Below is a small trained network, with its code and all its weights. Each question gives an input and a class and asks what happens when units are switched off, that is, made to give their printed mean instead of their output.

import numpy as np


def w(rows, s, z=0):
    codes = np.array(rows[::2]) - 128.0
    scale = np.full(codes.shape[1], s)
    scale[-1] = z or s
    return codes * scale


def norm(h):
    return h / np.sqrt((h * h).mean(-1, keepdims=True) + 1e-5)


def f(y):
    return y / 2 * (1 + np.tanh(0.7978845608 * (y + 0.044715 * y**3)))


def log_softmax(a):
    a = a - a.max(-1, keepdims=True)
    return a - np.log(np.exp(a).sum(-1, keepdims=True))


def net(x, mask):
    res = np.array(x, float).reshape(1, 5) / 4 @ E
    u = 0
    for l in range(3):
        y = f(norm(res) @ A[l][:, :-1].T + A[l][:, -1])
        res = res + np.where(mask[u : u + 12], y, B[l][:, -1]) @ B[l][:, :-1]
        u += 12
    return log_softmax(norm(res)[-1] @ U[:, :-1].T + U[:, -1])


A, B = {}, {}
E = w([
[81,233,109],'x0',
[115,180,115],'x1',
[38,89,87],'x2',
[57,114,176],'x3',
[58,116,254],'x4',
],0.0065)
A[0] = w([
[158,136,102,107],'L0N0',
[106,110,144,99],'L0N1',
[245,78,101,150],'L0N2',
[35,140,75,96],'L0N3',
[58,99,142,71],'L0N4',
[169,120,228,47],'L0N5',
[53,30,82,53],'L0N6',
[90,107,121,34],'L0N7',
[159,132,105,19],'L0N8',
[219,207,149,112],'L0N9',
[156,142,113,4],'L0N10',
[172,214,153,116],'L0N11',
],0.012,0.0024)
B[0] = w([
[136,73,92,148],'L0N0',
[144,164,173,133],'L0N1',
[216,103,89,254],'L0N2',
[43,75,114,196],'L0N3',
[24,130,216,171],'L0N4',
[2,49,211,183],'L0N5',
[181,164,74,211],'L0N6',
[150,136,149,128],'L0N7',
[172,192,254,129],'L0N8',
[211,94,167,232],'L0N9',
[137,142,139,123],'L0N10',
[179,144,121,196],'L0N11',
],0.0057,0.0054)
A[1] = w([
[122,249,158,43],'L1N0',
[120,33,112,154],'L1N1',
[115,82,175,93],'L1N2',
[152,215,186,191],'L1N3',
[147,88,111,114],'L1N4',
[108,217,123,228],'L1N5',
[206,49,118,253],'L1N6',
[117,167,162,140],'L1N7',
[173,184,87,109],'L1N8',
[39,160,158,242],'L1N9',
[112,78,109,90],'L1N10',
[120,88,253,51],'L1N11',
],0.012,0.0018)
B[1] = w([
[180,115,82,142],'L1N0',
[153,218,100,185],'L1N1',
[194,73,138,160],'L1N2',
[168,51,19,159],'L1N3',
[111,250,96,151],'L1N4',
[142,2,128,151],'L1N5',
[137,251,172,253],'L1N6',
[177,82,94,135],'L1N7',
[111,65,149,179],'L1N8',
[188,85,165,219],'L1N9',
[110,215,96,145],'L1N10',
[101,72,228,210],'L1N11',
],0.0075,0.0063)
A[2] = w([
[93,244,113,161],'L2N0',
[56,145,21,138],'L2N1',
[162,148,186,116],'L2N2',
[121,209,26,116],'L2N3',
[80,134,28,112],'L2N4',
[112,148,134,106],'L2N5',
[81,69,23,116],'L2N6',
[106,193,220,138],'L2N7',
[51,169,254,178],'L2N8',
[130,251,137,153],'L2N9',
[22,4,250,122],'L2N10',
[15,124,236,255],'L2N11',
],0.0089,0.0052)
B[2] = w([
[73,171,255,161],'L2N0',
[91,62,203,155],'L2N1',
[167,92,132,148],'L2N2',
[54,139,191,174],'L2N3',
[150,57,189,144],'L2N4',
[141,174,164,120],'L2N5',
[25,91,173,148],'L2N6',
[104,120,253,155],'L2N7',
[192,99,185,196],'L2N8',
[157,112,184,173],'L2N9',
[172,42,174,253],'L2N10',
[189,73,254,236],'L2N11',
],0.006,0.0079)
U = w([
[72,179,137,75],'0',
[97,151,105,2],'1',
[146,197,163,36],'2',
[158,54,20,82],'3',
[61,85,107,93],'4',
[150,51,217,217],'5',
[251,206,64,160],'6',
],0.018,0.011)

Each question gives the input, the list of numbers given to net, and the class t.
The units are the neurons (one row each of A and B). Each row of codes is followed by its name. A weight is (code - 128) times the scale printed after its matrix; where a second scale follows, it is the last column's (A, B and U).
mask holds one flag per neuron, layer by layer. A switched-off neuron (its flag False) gives its mean, the last column of its row in B, instead of its output. The means were averaged over made-up inputs and are rounded, as every weight is.
A unit's drop is (log p(t) with every unit on - log p(t) with that unit switched off) / (log p(t) with every unit on - log p(t) with every unit switched off).
most important unit: the unit with the biggest drop
k most important neurons: the k neurons with the biggest drops, biggest first
k most important neurons of layer l: the k neurons of layer l with the biggest drops, biggest first
drop when u is switched off: that unit's drop, to one decimal
input [7,1,8,4,-6], class 4: 2 most important neurons => L1N11, L1N6
input [8,-8,-4,6,-7], class 6: 2 most important neurons => L0N9, L0N4
input [-6,1,-4,0,-3], class 6: most important neuron => L0N2
input [0,-4,7,1,-2], class 0: 3 most important neurons => L0N6, L1N11, L2N10
input [5,6,2,-4,-2], class 3: 2 most important neurons => L1N5, L2N11
input [6,-1,1,5,-5], class 4: 2 most important neurons of layer 0 => L0N5, L0N4
input [-1,0,0,1,-1], class 2: 2 most important neurons of layer 0 => L0N9, L0N11
input [6,4,-4,0,-5], class 3: 3 most important neurons of layer 1 => L1N3, L1N5, L1N8
input [2,3,4,7,-8], class 4: 2 most important neurons of layer 1 => L1N6, L1N11
input [-6,-5,8,2,0], class 0: 2 most important neurons of layer 0 => L0N6, L0N5
input [7,6,-6,3,4], class 3: 2 most important neurons of layer 1 => L1N3, L1N0
input [-6,0,5,-5,3], class 6: drop when L1N6 is switched off => 0.1
input [7,8,-3,-3,-3], class 3: drop when L1N5 is switched off => 0.2
input [4,6,-1,-3,-2], class 3: most important unit => L0N2
input [-5,2,-1,6,-4], class 2: drop when L0N2 is switched off => -0.1
input [-7,-1,1,5,-4], class 2: drop when L1N6 is switched off => 0.3
